Here is a tiny trained network, its code and every weight. The questions are about switching its units off for an input and a target symbol, where a switched-off unit gives its printed mean instead of its output.

import numpy as np


def w(rows, s, z=0):
    codes = np.array(rows[::2]) - 128.0
    scale = np.full(codes.shape[1], s)
    scale[-1] = z or s
    return codes * scale


def f(y):
    return y / 2 * (1 + np.tanh(0.7978845608 * (y + 0.044715 * y**3)))


def softmax(a):
    e = np.exp(a - a.max(-1, keepdims=True))
    return e / e.sum(-1, keepdims=True)


def log_softmax(a):
    a = a - a.max(-1, keepdims=True)
    return a - np.log(np.exp(a).sum(-1, keepdims=True))


def net(x, mask):
    ids = ['ΛΣεηθψ'.index(c) for c in x.split()]
    T = len(ids)
    res = E[ids] + P[:T]
    q, k, v = (res @ M[0].T for M in (Q, K, V))
    z = softmax(np.where(np.tri(T) > 0, q @ k.T / 2**0.5, -1e9)) @ v
    res = res + np.where(mask[0], z, O[0][:, -1]) @ O[0][:, :-1]
    y = f(res @ A[0][:, :-1].T + A[0][:, -1])
    res = res + np.where(mask[1:9], y, B[0][:, -1]) @ B[0][:, :-1]
    return log_softmax(res[-1] @ U[:, :-1].T + U[:, -1])


Q, K, V, O, A, B = {}, {}, {}, {}, {}, {}
E = w([
[168,26,101,145,79],'Λ',
[83,253,200,199,164],'Σ',
[49,101,52,122,8],'ε',
[190,78,201,166,205],'η',
[30,103,193,65,133],'θ',
[69,131,54,146,145],'ψ',
],0.016)
P = w([
[235,206,133,8,199],'0',
[143,155,222,107,19],'1',
[149,158,189,206,136],'2',
[138,127,177,216,121],'3',
[156,115,164,224,144],'4',
[152,129,150,254,148],'5',
[150,97,166,229,153],'6',
[135,56,148,192,105],'7',
[140,65,163,206,142],'8',
[143,73,154,211,118],'9',
],0.007)
Q[0] = w([
[160,207,119,9,149],'head 1',
[98,136,93,116,125],'head 1',
],0.015)
K[0] = w([
[57,64,199,252,67],'head 1',
[128,176,194,203,83],'head 1',
],0.012)
V[0] = w([
[93,145,87,157,42],'head 1',
[96,144,6,30,185],'head 1',
],0.014)
O[0] = w([
[227,162,36,154,111,2],'head 1',
[101,110,56,4,169,78],'head 1',
],0.012,0.0084)
A[0] = w([
[83,164,79,190,203,118],'neuron 1',
[142,52,102,206,161,185],'neuron 2',
[59,111,186,112,127,50],'neuron 3',
[84,107,150,205,85,252],'neuron 4',
[184,190,157,141,139,81],'neuron 5',
[160,88,147,244,61,32],'neuron 6',
[49,189,84,172,49,56],'neuron 7',
[146,21,108,150,121,144],'neuron 8',
],0.011,0.0023)
B[0] = w([
[88,82,91,173,84,157],'neuron 1',
[124,173,129,159,200,148],'neuron 2',
[187,193,179,123,44,223],'neuron 3',
[121,49,83,122,144,251],'neuron 4',
[154,180,161,96,156,156],'neuron 5',
[209,161,85,4,191,213],'neuron 6',
[85,134,167,131,218,178],'neuron 7',
[77,199,87,225,105,145],'neuron 8',
],0.012,0.025)
U = w([
[148,3,193,94,102,60],'Λ',
[25,85,161,19,182,28],'Σ',
[42,237,172,80,155,193],'ε',
[52,22,165,186,181,251],'η',
[140,43,165,92,232,142],'θ',
[179,110,83,93,83,155],'ψ',
],0.0063,0.0032)

Each question gives the input, a string of symbols that net reads in full, and the target symbol t.
The units are the heads (2 rows each of Q, K, V and O) and the neurons (one row each of A and B). Each row of codes is followed by its name. A weight is (code - 128) times the scale printed after its matrix; where a second scale follows, it is the last column's (O, A, B and U).
mask holds one flag per unit, heads first, then neurons. A switched-off unit (its flag False) gives its mean, the last column of its rows in O or B, instead of its output. The means were averaged over made-up inputs and are rounded, as every weight is.
A unit's drop is (log p(t) with every unit on - log p(t) with that unit switched off) / (log p(t) with every unit on - log p(t) with every unit switched off).
The circuit of an input: a set's keep is (log p(t) with only the set's units on - log p(t) with every unit switched off) / (log p(t) with every unit on - log p(t) with every unit switched off). Starting from all 9 units, units are removed one at a time, each time the one whose removal leaves the highest keep (on an exact tie, the one counted first), for as long as the keep stays at least 0.8.
units of the circuit, in order: the units of the circuit, biggest drop first
most important unit: the unit with the biggest drop
top k neurons: the k neurons with the biggest drops, biggest first
drop when u is switched off: that unit's drop, to one decimal
input Λ Σ ε Σ, target η: top 3 neurons -> [neuron 6; neuron 3; neuron 1]
input Σ Σ ε, target θ: units of the circuit, in order -> [head 1; neuron 7; neuron 6; neuron 4]
input Λ Σ η Σ η, target η: top 4 neurons -> [neuron 6; neuron 3; neuron 5; neuron 8]
input Σ η ε η ε Σ Σ Λ η Σ, target θ: units of the circuit, in order -> [head 1; neuron 4; neuron 6]
input Λ Σ ε Λ Σ Λ, target η: units of the circuit, in order -> [neuron 3; neuron 8]
input Λ ψ Σ Σ η ψ η ε Λ, target η: top 3 neurons -> [neuron 3; neuron 6; neuron 8]
input θ Σ ε Σ ε ψ θ, target ε: top 3 neurons -> [neuron 4; neuron 3; neuron 1]
input Λ ε Λ η Σ Σ η ψ, target η: most important unit -> neuron 6
input η Σ ψ ε η Σ ε, target Λ: units of the circuit, in order -> [head 1; neuron 3; neuron 4]
input η ε ε η, target Λ: units of the circuit, in order -> [head 1; neuron 3; neuron 4]
input θ ε θ Σ ε Σ Λ, target ε: units of the circuit, in order -> [neuron 4; head 1; neuron 8]
input η Σ ε ψ η Σ η, target Λ: units of the circuit, in order -> [head 1; neuron 3]
input Σ ε η Σ Σ η ψ Σ ε, target θ: top 4 neurons -> [neuron 6; neuron 7; neuron 4; neuron 1]
input θ η ε, target ε: top 2 neurons -> [neuron 4; neuron 3]
input Σ ε ψ, target η: units of the circuit, in order -> [neuron 6]
input Σ Σ Σ Σ Σ Σ Σ ε η θ, target Λ: units of the circuit, in order -> [neuron 3; neuron 7]
input ε ε θ, target ψ: top 2 neurons -> [neuron 7; neuron 4]
input Λ Σ η η Σ Σ Σ, target η: top 3 neurons -> [neuron 6; neuron 1; neuron 3]
input ε Σ Σ, target ψ: top 3 neurons -> [neuron 7; neuron 1; neuron 2]
input ε η ε η Σ ψ ε Σ ψ, target ψ: drop when head 1 is switched off -> 2.1
input ψ ε η ε Σ Σ η, target Σ: drop when neuron 4 is switched off -> 0.1
